Below are the code and all the weights of a small trained network. Each question names an input and a class and asks about switching units off, where a switched-off unit gives its printed mean instead of its output.

import numpy as np


def w(rows, s, z=0):
    codes = np.array(rows[::2]) - 128.0
    scale = np.full(codes.shape[1], s)
    scale[-1] = z or s
    return codes * scale


def f(y):
    return np.maximum(y, 0)


def log_softmax(a):
    a = a - a.max(-1, keepdims=True)
    return a - np.log(np.exp(a).sum(-1, keepdims=True))


def net(x, mask):
    res = np.array(x, float).reshape(1, 3) / 4 @ E
    y = f(res @ A[0][:, :-1].T + A[0][:, -1])
    res = res + np.where(mask, y, B[0][:, -1]) @ B[0][:, :-1]
    return log_softmax(res[-1] @ U[:, :-1].T + U[:, -1])


A, B = {}, {}
E = w([
[215,54,180,207,82],'x0',
[4,134,196,216,207],'x1',
[127,245,126,196,48],'x2',
],0.012)
A[0] = w([
[58,215,65,52,190,40],'n0',
[134,41,146,63,225,62],'n1',
[126,195,132,153,90,3],'n2',
[51,145,211,215,202,11],'n3',
[76,209,113,94,179,64],'n4',
[203,99,224,244,130,62],'n5',
[110,195,144,171,92,78],'n6',
],0.011,0.0041)
B[0] = w([
[144,65,167,106,198,208],'n0',
[104,252,206,205,79,214],'n1',
[105,190,221,140,89,160],'n2',
[212,199,67,71,152,248],'n3',
[110,69,161,92,189,190],'n4',
[134,20,155,119,161,223],'n5',
[107,145,177,183,85,177],'n6',
],0.011,0.018)
U = w([
[58,161,200,210,103,92],'0',
[105,13,160,127,160,74],'1',
[234,165,71,76,120,127],'2',
[72,104,83,180,135,254],'3',
[47,121,8,162,112,84],'4',
],0.012,0.015)

Each question gives the input, the list of numbers given to net, and the class t.
The units are the neurons (one row each of A and B). Each row of codes is followed by its name. A weight is (code - 128) times the scale printed after its matrix; where a second scale follows, it is the last column's (A, B and U).
mask holds one flag per neuron, in row order. A switched-off neuron (its flag False) gives its mean, the last column of its row in B, instead of its output. The means were averaged over made-up inputs and are rounded, as every weight is.
A unit's drop is (log p(t) with every unit on - log p(t) with that unit switched off) / (log p(t) with every unit on - log p(t) with every unit switched off).
The circuit of an input: a set's keep is (log p(t) with only the set's units on - log p(t) with every unit switched off) / (log p(t) with every unit on - log p(t) with every unit switched off). Starting from all 7 units, units are removed one at a time, each time the one whose removal leaves the highest keep (on an exact tie, the one counted first), for as long as the keep stays at least 0.8.
circuit, biggest first: the units of the circuit, biggest drop first
unit that matters most: the unit with the biggest drop
top k neurons: the k neurons with the biggest drops, biggest first
drop of u: that unit's drop, to one decimal
input [-4,6,5], class 2: top 3 neurons	n3; n1; n5
input [-1,7,1], class 2: unit that matters most	n3
input [-4,-1,1], class 1: circuit, biggest first	n3; n1
input [-5,-2,5], class 0: top 2 neurons	n5; n3
input [1,-8,-8], class 0: top 2 neurons	n1; n3
input [-7,8,6], class 2: top 3 neurons	n3; n5; n1
input [-8,-1,5], class 1: top 3 neurons	n0; n1; n4
input [-6,-2,-1], class 1: top 2 neurons	n3; n0
input [5,-2,4], class 1: top 3 neurons	n1; n5; n3
input [-6,8,7], class 2: top 2 neurons	n3; n1
input [6,-6,-2], class 1: top 3 neurons	n3; n5; n1
input [-6,-4,8], class 0: top 2 neurons	n2; n3
input [8,-4,6], class 1: top 2 neurons	n5; n1
input [-8,6,-8], class 0: unit that matters most	n1
input [2,-6,-8], class 0: top 2 neurons	n1; n3
input [-5,2,-6], class 0: top 2 neurons	n1; n5
input [-6,5,0], class 1: top 2 neurons	n0; n4
input [1,-1,1], class 3: drop of n1	0.7
input [1,2,-5], class 0: drop of n1	0.3
input [5,-4,1], class 1: unit that matters most	n3
input [6,7,6], class 2: drop of n0	0.1
input [-8,2,-1], class 1: drop of n0	0.1
